After every row comes roughly how far along a hidden order it lies, from 0 to 10.
[-0.82 -1.43  1.43 -1.50  1.55  0.37 -0.89 -1.46 -0.27 -2.57  0.53  0.49
  2.01  0.97  0.70  0.45 -1.54  0.86 -1.95 -2.14  3.07  0.15 -0.28 -0.47
 -1.89 -1.94  1.33  0.15  5.24  2.82  0.85  2.50 -0.35  2.90  2.69 -2.03
 -3.82 -0.11  0.91 -3.93 -0.32 -1.92  4.71 -3.11  1.05 -0.94  0.27  0.91
  0.15  0.52 -0.05  2.78 -2.23  0.24 -0.66 -0.31  1.40 -1.37  0.14  0.98
  2.62 -3.11 -0.09 -0.16  0.08 -3.38  5.58  0.02 -0.65  1.69  0.35 -0.78
  1.41  1.99 -1.88 -1.75  5.12] : 4
[ 0.18 -1.38  1.10  0.33  0.33 -0.88 -1.01 -2.34 -0.37 -3.08  0.20 -0.37
 -1.77  2.52  0.89  0.03 -0.80  0.39  0.43 -2.12  1.32  0.67 -0.21 -0.29
  0.30 -1.13 -0.07  4.75  6.28  3.10  0.64  1.89 -0.36  3.52  2.39 -0.44
 -2.76  0.55  0.24 -2.84  0.65 -0.45 -0.49 -0.88  2.15 -1.21 -0.03 -0.20
  0.34 -1.26 -0.96  3.85 -1.00  0.46  0.55 -1.13 -0.30 -2.07  0.61 -0.41
  0.98 -2.11 -0.61  1.95 -0.80 -1.71  3.80 -1.61 -1.34  2.34 -0.75 -1.12
  2.99  0.82 -1.21 -1.34 -1.02] : 1
[ 0.07  1.73  0.65 -0.74 -1.85  2.94  0.41  1.71 -0.11  2.05 -0.34 -3.55
  0.73 -6.28  1.29  0.28 -1.80 -1.22  0.20  0.87  0.88 -0.78  0.74 -0.31
 -1.76 -0.26  0.92 -1.96 -1.44 -1.91  0.28 -1.49 -1.16 -6.45 -0.75 -1.48
  1.56 -0.34  0.35  1.15  0.36 -4.33  6.63 -2.48 -1.46 -0.17  0.88  0.65
 -1.28  1.67  1.80  0.07  1.02 -0.98 -1.52  1.85  2.03  0.26  0.33  0.12
 -0.78  1.39 -1.01 -2.78 -0.43 -1.12 -4.32  0.77 -0.85 -2.97 -1.34  1.81
 -1.27 -0.72 -0.13  0.04  1.83] : 10
[-0.26  0.60  0.41 -0.52  0.26  5.50 -1.14  0.56  0.14 -0.36 -0.10  1.80
  1.11 -5.59  0.81  0.12 -2.26 -0.09 -5.63  1.40  7.80 -0.95  0.32  0.28
 -4.83  0.10  0.93  0.65 -1.03  0.56  0.78  0.55  0.33  1.28  0.88 -1.35
  1.22 -2.23  0.47 -0.79 -0.31 -3.13  5.44 -3.50 -0.45 -0.57  0.87  2.51
  0.04  2.50  0.51  1.33  0.07 -0.16 -0.39  2.15  1.30 -0.73  1.11  2.29
 -0.90 -0.46 -1.31 -2.44  0.24 -1.08  3.48  2.01  2.06 -2.36  1.21 -0.17
 -1.42  2.02  1.03 -1.56  4.47] : 8
[ 0.24  1.15  0.92 -0.38 -1.83  3.25  0.07  1.66 -0.32  1.94 -0.18 -3.87
  2.76 -6.60  1.31  0.00 -1.84 -1.41 -0.88  1.11  2.18 -0.93  0.55 -0.34
 -2.13 -0.08  0.89 -1.31 -1.75 -1.32  0.19 -1.25 -0.91 -6.34 -1.18 -1.52
  1.16 -0.90  0.25  0.99 -0.02 -4.38  7.56 -2.00 -1.30 -0.30  0.85  0.87
 -0.93  1.08  1.49  0.91  1.19 -0.99 -1.67  1.93  2.20 -0.04  0.45  0.29
 -1.07  1.21 -0.28 -3.07 -0.24 -1.98 -5.39  0.57 -0.47 -2.18 -0.71  1.09
 -1.54 -0.49  0.06 -0.28  1.91] : 10
[-0.18  0.82  1.41 -1.33 -1.32  3.52  0.17  1.32 -0.34  1.73  0.11 -4.27
  3.66 -5.70  1.22  0.13 -1.87 -0.89 -1.06  0.65  1.96 -1.06  0.37 -0.58
 -2.53 -0.63  1.54 -3.00 -0.82 -1.11  0.25 -0.65 -0.95 -6.09 -0.51 -2.41
  0.19 -0.91  0.51  0.65 -0.47 -4.25  9.98 -2.79 -1.60 -0.21  0.90  1.27
 -0.95  0.99  1.95  1.01  0.43 -0.92 -2.13  1.77  2.88  0.12  0.14  0.85
  0.04  0.31  0.25 -3.32  0.19 -3.00 -4.43  0.52 -0.59 -1.44 -0.66  1.13
 -1.50 -0.10 -0.59 -0.61  4.49] : 10
[-0.13  3.16 -0.63 -1.19 -1.20  2.02  0.78  2.14  0.44  1.58 -0.80 -0.77
 -3.28 -4.67  0.97  0.85 -1.29 -1.00  0.48  0.55  0.09 -0.42  1.30  0.15
 -1.45 -0.37  0.79 -1.36 -2.03 -2.06  0.65 -1.75 -1.30 -7.28  0.10 -1.52
  2.59  0.19  0.34  0.44  1.51 -4.35  1.89 -2.87 -1.20  0.09  0.93  0.19
 -1.82  3.60  1.43 -1.68  1.17 -0.89 -1.18  1.90  1.04  0.88  0.46 -0.32
 -0.83  2.22 -3.34 -2.26 -0.93  1.16  0.83  1.27 -0.98 -4.63 -1.83  2.91
 -0.86 -0.39  0.60  0.37  0.45] : 10
[-0.33 -0.63  0.77 -1.24  0.82 -1.77 -0.37 -2.06 -0.11 -3.99  0.11 -0.04
 -3.83  2.07  0.82  0.64 -0.48  0.79  1.40 -2.41 -1.50  0.67  0.10 -0.30
  0.74 -1.69  0.09  3.62  6.90  2.47  1.02  1.95 -0.10  2.66  3.51 -1.20
 -2.12  0.98  0.36 -3.89  0.99 -0.24 -1.81 -1.51  1.73 -0.88 -0.01 -0.11
 -0.19 -0.29 -1.05  2.42 -1.48  0.61  0.43 -1.22 -0.07 -1.57  0.47 -0.36
  1.90 -2.08 -1.64  1.61 -0.68 -0.79  7.59 -1.35 -2.18  0.82 -1.51 -0.42
  2.93  0.97 -1.19 -1.22  0.72] : 0
[-0.23  1.84  0.68 -1.77 -1.57  1.26  1.00  2.14 -0.13  2.05 -0.28 -4.52
  1.06 -4.89  1.26  0.57 -1.51 -1.13  1.79 -0.02 -1.24 -0.53  0.83 -0.58
 -0.39 -0.96  1.37 -3.69 -1.05 -1.87  0.28 -1.49 -1.59 -8.61 -0.55 -2.29
  0.73  0.45  0.49  0.41  0.65 -4.71  6.52 -2.62 -1.73  0.03  0.91 -0.04
 -1.71  1.69  2.03 -0.30  0.68 -1.19 -2.04  1.44  2.57  0.82 -0.19 -0.50
  0.37  1.43 -1.01 -2.98 -0.50 -1.77 -4.48  0.24 -2.01 -2.51 -2.17  2.41
 -0.90 -1.01 -0.85  0.32  2.72] : 10
[-0.25 -0.59  0.94 -0.08  0.61  3.56 -1.40 -0.73 -0.15 -0.82  0.17  1.51
  2.18 -3.89  0.86 -0.02 -2.13  0.08 -4.69  0.11  6.96 -0.59 -0.12  0.01
 -3.96 -0.21  0.96  1.26  1.03  1.64  0.63  1.47 -0.04  2.06  1.05 -1.06
 -0.59 -1.71  0.59 -1.40 -0.59 -2.00  6.04 -3.04  0.43 -0.93  0.62  2.00
  0.29  1.18  0.22  2.25 -0.60  0.00 -0.36  1.27  1.14 -1.25  0.93  1.86
 -0.10 -1.58 -0.47 -1.45  0.16 -2.18  3.22  1.16  1.71  0.22  1.37 -1.05
 -0.30  1.96  0.12 -1.86  4.15] : 7
[-0.01 -1.09  0.88  0.87  0.60  2.92 -1.71 -1.52 -0.19 -1.82  0.12  2.24
  0.89 -1.17  0.73 -0.23 -1.80  0.24 -4.07 -0.45  6.79 -0.16 -0.28  0.10
 -3.30 -0.50  0.48  3.78  2.22  2.92  0.65  1.94 -0.03  4.23  1.56 -0.34
 -1.63 -1.42  0.44 -1.56 -0.23 -1.18  2.93 -2.09  1.44 -1.21  0.29  1.45
  0.73  0.36 -0.38  3.18 -0.65  0.18  0.32  0.49  0.19 -1.87  1.09  1.49
 -0.21 -1.92 -0.69  0.15 -0.30 -1.77  3.81  0.44  1.44  1.30  1.37 -1.56
  0.87  1.96 -0.07 -1.93  1.98] : 5
[-0.14 -1.25  1.02 -0.11  0.71 -0.53 -1.06 -2.10 -0.28 -2.97  0.23  0.77
 -1.21  2.11  0.85  0.21 -1.12  0.51 -0.61 -2.01  1.54  0.48 -0.20 -0.25
 -0.61 -1.26  0.22  3.80  5.85  3.27  0.75  2.31 -0.28  3.86  2.66 -0.73
 -2.91  0.19  0.44 -2.94  0.36 -0.72  0.83 -1.61  1.90 -1.12  0.10  0.23
  0.42 -0.51 -0.92  3.09 -1.29  0.39  0.26 -0.61 -0.02 -1.87  0.62  0.12
  1.19 -2.39 -0.79  1.12 -0.61 -1.85  5.62 -1.04 -0.97  2.32 -0.13 -1.13
  2.52  1.39 -1.18 -1.50  0.89] : 2
[ 0.28 -2.11  1.78  1.29 -0.41  2.90 -1.59 -1.40 -0.72 -0.81  0.44 -1.33
  4.75 -0.93  1.03 -0.67 -2.13 -0.38 -2.75 -0.46  4.97 -0.40 -0.55 -0.35
 -2.49 -0.37  0.66  2.58  2.22  2.79  0.08  1.55 -0.50  2.22  0.22 -0.41
 -3.02 -1.24  0.43 -0.34 -0.93 -0.87  7.07 -1.49  0.98 -1.13  0.34  1.00
  0.86 -1.09  0.41  4.06 -0.47 -0.25 -0.49  0.35  1.16 -1.89  0.75  0.91
 -0.18 -1.99  1.45 -0.31 -0.21 -3.98 -2.46 -0.47  0.74  2.92  1.02 -1.64
  0.60  1.10 -0.91 -1.71  1.86] : 6
[-0.33  0.71  0.88 -1.09 -0.04  4.94 -0.65  0.93  0.02  0.49  0.02 -0.20
  2.00 -5.90  0.92  0.24 -2.26 -0.31 -4.01  1.26  6.37 -0.94  0.39 -0.01
 -4.18 -0.25  1.24 -0.98 -0.85 -0.13  0.59  0.10 -0.04 -2.01  0.47 -1.83
  1.08 -1.79  0.51 -0.46 -0.43 -3.90  7.86 -3.44 -1.03 -0.43  0.86  2.21
 -0.32  1.93  0.96  1.08 -0.01 -0.25 -1.15  2.17  2.11 -0.31  0.72  1.89
 -0.32 -0.33 -0.82 -3.09  0.39 -1.51  1.29  1.62  1.26 -2.32  0.71  0.28
 -1.81  1.41  0.45 -1.34  5.12] : 9
[ 0.40  1.68  0.34  0.03 -2.49 -0.05  0.91  1.55 -0.28  2.74 -0.51 -4.63
  0.18 -2.90  1.27  0.21 -1.12 -1.64  3.83 -0.45 -3.03 -0.12  0.75 -0.51
  1.09 -0.76  0.75 -1.51 -1.14 -1.78 -0.07 -1.75 -2.34 -8.67 -1.41 -1.19
 -0.24  1.26  0.30  1.65  1.13 -3.74  3.78 -0.98 -1.00 -0.08  0.67 -1.52
 -1.52  1.33  1.99  0.07  1.42 -1.46 -1.42  0.81  1.29  0.38 -0.01 -1.85
 -0.54  1.92 -1.06 -1.02 -1.30 -1.60 -7.02 -0.75 -2.56 -1.30 -2.47  2.44
  0.16 -1.89 -1.15  0.81 -1.72] : 10
[ 0.28  0.26  1.31  0.02 -1.28  4.25 -0.48  0.91 -0.38  1.49  0.06 -2.79
  6.49 -6.09  1.15 -0.25 -2.13 -1.06 -2.57  1.21  4.19 -1.09  0.23 -0.30
 -3.21  0.15  1.02 -0.44 -1.51 -0.38  0.17 -0.43 -0.48 -3.70 -0.97 -1.34
  0.74 -1.46  0.31  1.10 -0.53 -3.59  9.02 -2.34 -0.77 -0.55  0.75  1.51
 -0.44  0.62  1.60  1.75  0.77 -0.72 -1.42  1.88  2.03 -0.50  0.65  1.02
 -1.05  0.18  0.19 -2.92  0.17 -2.66 -4.55  0.69  0.58 -0.92  0.16  0.02
 -1.56  0.27  0.11 -0.81  3.15] : 9
[-0.02 -0.47  0.95  0.20 -0.03  4.44 -1.35 -0.21 -0.20 -0.42  0.13  0.91
  2.62 -4.69  0.84 -0.23 -2.26 -0.23 -4.92  0.86  7.22 -0.81 -0.01  0.00
 -4.14 -0.08  0.89  1.72 -0.01  1.39  0.47  0.88 -0.01  1.44  0.48 -1.06
 -0.26 -1.89  0.47 -0.52 -0.65 -2.32  7.07 -2.77  0.08 -0.87  0.66  2.14
  0.39  1.03  0.49  2.07 -0.07 -0.20 -0.67  1.51  0.94 -0.83  0.94  1.93
 -1.00 -1.15 -0.12 -1.67  0.14 -2.18  0.95  1.12  1.77 -0.30  1.38 -0.84
 -0.86  1.64  0.34 -1.67  3.74] : 8
[-0.14 -1.59  1.11  0.18  0.70  0.20 -1.59 -2.06 -0.31 -2.58  0.25  1.07
  0.07  0.88  0.89  0.01 -1.37  0.47 -1.54 -1.68  3.06  0.27 -0.30 -0.19
 -0.99 -1.15  0.45  3.62  4.83  3.12  0.70  2.43 -0.36  4.01  2.23 -0.74
 -2.84 -0.35  0.48 -2.77  0.15 -0.75  2.25 -1.92  1.74 -1.15  0.15  0.56
  0.23 -0.31 -0.58  3.49 -1.31  0.23  0.35 -0.48  0.20 -1.91  0.70  0.54
  0.96 -2.49 -0.46  1.17 -0.42 -1.85  4.92 -0.70 -0.07  1.79  0.25 -1.37
  1.95  1.66 -1.07 -1.73  1.27] : 3
